Below is a small trained network, with its code and all its weights. Each question gives an input and a target symbol and asks what happens when units are switched off, that is, made to give their printed mean instead of their output.

import numpy as np


def w(rows, s, z=0):
    codes = np.array(rows[::2]) - 128.0
    scale = np.full(codes.shape[1], s)
    scale[-1] = z or s
    return codes * scale


def f(y):
    return np.maximum(y, 0)


def softmax(a):
    e = np.exp(a - a.max(-1, keepdims=True))
    return e / e.sum(-1, keepdims=True)


def log_softmax(a):
    a = a - a.max(-1, keepdims=True)
    return a - np.log(np.exp(a).sum(-1, keepdims=True))


def net(x, mask):
    ids = ['βγδζλμπσ'.index(c) for c in x.split()]
    T = len(ids)
    res = E[ids] + P[:T]
    u = 0
    for l in range(2):
        r = res
        for j in range(2):
            rows = slice(2 * j, 2 * j + 2)
            q, k, v = (r @ M[l][rows].T for M in (Q, K, V))
            z = softmax(np.where(np.tri(T) > 0, q @ k.T / 2**0.5, -1e9)) @ v
            o = O[l][rows]
            res = res + np.where(mask[u + j], z, o[:, -1]) @ o[:, :-1]
        u += 2
        y = f(res @ A[l][:, :-1].T + A[l][:, -1])
        res = res + np.where(mask[u : u + 4], y, B[l][:, -1]) @ B[l][:, :-1]
        u += 4
    return log_softmax(res[-1] @ U[:, :-1].T + U[:, -1])


Q, K, V, O, A, B = {}, {}, {}, {}, {}, {}
E = w([
[166,124,149,239,126,178,125],'β',
[124,217,75,75,165,78,149],'γ',
[82,158,181,153,149,122,55],'δ',
[166,49,155,101,103,127,205],'ζ',
[6,79,199,186,157,101,114],'λ',
[198,70,218,141,132,102,175],'μ',
[49,190,145,191,81,62,91],'π',
[100,165,150,76,114,129,216],'σ',
],0.019)
P = w([
[140,232,201,112,199,66,216],'0',
[151,109,159,80,110,170,81],'1',
[143,107,169,72,80,169,64],'2',
[170,114,147,79,1,204,35],'3',
[95,75,172,152,69,154,154],'4',
[102,81,176,168,62,147,159],'5',
[135,113,83,220,41,116,208],'6',
],0.0097)
Q[0] = w([
[90,61,112,86,181,151,66],'0.h0',
[133,130,116,221,123,144,100],'0.h0',
[181,131,109,139,118,254,165],'0.h1',
[45,163,197,196,74,173,67],'0.h1',
],0.011)
K[0] = w([
[147,114,139,155,160,146,151],'0.h0',
[114,108,104,157,126,164,132],'0.h0',
[95,107,123,129,5,138,140],'0.h1',
[112,154,175,137,145,151,164],'0.h1',
],0.02)
V[0] = w([
[145,121,177,63,181,201,139],'0.h0',
[83,88,176,122,37,163,158],'0.h0',
[180,128,224,140,162,236,168],'0.h1',
[135,215,139,2,225,185,90],'0.h1',
],0.0073)
O[0] = w([
[97,220,77,132,116,9,69,121],'0.h0',
[122,132,154,99,60,156,162,234],'0.h0',
[140,75,17,106,167,111,58,254],'0.h1',
[179,3,165,127,173,213,166,91],'0.h1',
],0.0079,0.0052)
A[0] = w([
[104,125,58,189,116,144,23,95],'0.n0',
[248,189,126,37,133,138,122,110],'0.n1',
[236,216,152,219,170,136,110,2],'0.n2',
[139,167,130,154,254,90,135,25],'0.n3',
],0.0076,0.0026)
B[0] = w([
[55,137,15,202,115,130,182,253],'0.n0',
[47,155,252,22,57,142,74,227],'0.n1',
[198,164,153,108,254,186,123,177],'0.n2',
[33,144,182,218,110,58,171,176],'0.n3',
],0.0079,0.0032)
Q[1] = w([
[244,206,75,157,146,131,193],'1.h0',
[74,129,137,161,120,188,47],'1.h0',
[230,169,120,96,166,64,223],'1.h1',
[131,88,193,49,130,125,83],'1.h1',
],0.011)
K[1] = w([
[100,128,126,117,2,213,96],'1.h0',
[138,158,139,133,163,80,235],'1.h0',
[190,140,120,10,96,165,138],'1.h1',
[152,159,117,86,189,85,201],'1.h1',
],0.01)
V[1] = w([
[91,73,92,72,71,111,244],'1.h0',
[193,195,78,118,126,192,188],'1.h0',
[33,106,64,82,133,220,202],'1.h1',
[104,205,146,115,172,160,162],'1.h1',
],0.011)
O[1] = w([
[99,7,122,122,151,95,129,166],'1.h0',
[88,95,163,155,26,127,77,1],'1.h0',
[117,158,36,69,77,104,98,153],'1.h1',
[105,146,51,179,86,115,211,196],'1.h1',
],0.013,0.0091)
A[1] = w([
[255,143,152,101,130,133,150,87],'1.n0',
[129,100,164,70,133,152,105,76],'1.n1',
[135,154,108,117,136,118,93,2],'1.n2',
[141,128,152,208,120,206,112,87],'1.n3',
],0.013,0.0067)
B[1] = w([
[65,175,75,93,116,173,98,253],'1.n0',
[248,217,114,142,104,87,107,204],'1.n1',
[154,82,98,57,169,205,162,150],'1.n2',
[94,65,177,63,153,85,128,250],'1.n3',
],0.012,0.0069)
U = w([
[135,169,85,145,109,165,111,146],'β',
[164,101,50,43,168,155,176,2],'γ',
[199,56,129,106,73,255,234,140],'δ',
[230,54,152,52,155,144,150,206],'ζ',
[61,77,58,81,107,70,141,69],'λ',
[119,90,168,86,179,200,129,162],'μ',
[87,171,161,157,67,68,122,157],'π',
[177,121,43,227,148,133,176,162],'σ',
],0.006,0.0093)

Each question gives the input, a string of symbols that net reads in full, and the target symbol t.
The units are the heads (2 rows each of Q, K, V and O) and the neurons (one row each of A and B). Each row of codes is followed by its name. A weight is (code - 128) times the scale printed after its matrix; where a second scale follows, it is the last column's (O, A, B and U).
mask holds one flag per unit, layer by layer, with each layer's heads first. A switched-off unit (its flag False) gives its mean, the last column of its rows in O or B, instead of its output. The means were averaged over made-up inputs and are rounded, as every weight is.
A unit's drop is (log p(t) with every unit on - log p(t) with that unit switched off) / (log p(t) with every unit on - log p(t) with every unit switched off).
The circuit of an input: a set's keep is (log p(t) with only the set's units on - log p(t) with every unit switched off) / (log p(t) with every unit on - log p(t) with every unit switched off). Starting from all 12 units, units are removed one at a time, each time the one whose removal leaves the highest keep (on an exact tie, the one counted first), for as long as the keep stays at least 0.8.
circuit, biggest first: the units of the circuit, biggest drop first
top k neurons: the k neurons with the biggest drops, biggest first
k most important neurons of layer l: the k neurons of layer l with the biggest drops, biggest first
heads that matter: for each layer, one digit per head in row order, 1 if its drop is at least 0.15 and else 0, layers parted by /
input δ β δ ζ δ, target μ: 3 most important neurons of layer 1 : (1.n3, 1.n0, 1.n1)
input δ ζ σ σ ζ β, target ζ: top neuron : (1.n3)
input γ δ δ, target δ: circuit, biggest first : (0.h1, 1.h1)
input μ π δ, target γ: heads that matter : 01 / 11
input ζ σ λ γ, target ζ: heads that matter : 01 / 10
input σ ζ ζ ζ γ ζ γ, target ζ: heads that matter : 00 / 11
input μ ζ ζ σ σ, target ζ: circuit, biggest first : (1.h1, 0.n0, 1.n0)
input σ σ μ, target λ: circuit, biggest first : (1.h1, 1.h0)
input γ ζ β ζ μ ζ π, target δ: heads that matter : 11 / 00
input λ ζ ζ π ζ π δ, target σ: top 2 neurons : (0.n3, 1.n3)
input ζ λ σ π λ δ, target λ: heads that matter : 01 / 10
input λ π ζ ζ ζ ζ π, target σ: circuit, biggest first : (1.h0, 1.n3)
input β μ ζ δ, target β: top 3 neurons : (0.n0, 0.n2, 1.n2)
input σ λ γ, target λ: top 2 neurons : (0.n1, 1.n1)
input σ σ σ λ, target ζ: top 3 neurons : (0.n1, 1.n1, 0.n0)
input μ δ σ μ λ μ σ, target μ: top 2 neurons : (1.n0, 0.n1)
input ζ δ σ β β ζ ζ, target π: circuit, biggest first : (1.h0, 0.h1)
input μ λ σ λ ζ, target γ: circuit, biggest first : (1.h0, 0.n1, 1.n0)
input μ β γ δ μ σ π, target γ: heads that matter : 11 / 11
input π β λ, target π: circuit, biggest first : (0.h1, 1.h0, 0.n2)
input π π σ ζ ζ λ, target π: heads that matter : 01 / 10
input σ ζ σ δ ζ σ δ, target ζ: heads that matter : 01 / 11
input ζ β β β δ δ, target λ: 2 most important neurons of layer 0 : (0.n0, 0.n2)
input σ σ β, target ζ: circuit, biggest first : (0.h1, 1.h1, 1.n1)
input ζ ζ π ζ π, target λ: circuit, biggest first : (1.h0)
input δ ζ ζ ζ π, target μ: heads that matter : 11 / 11
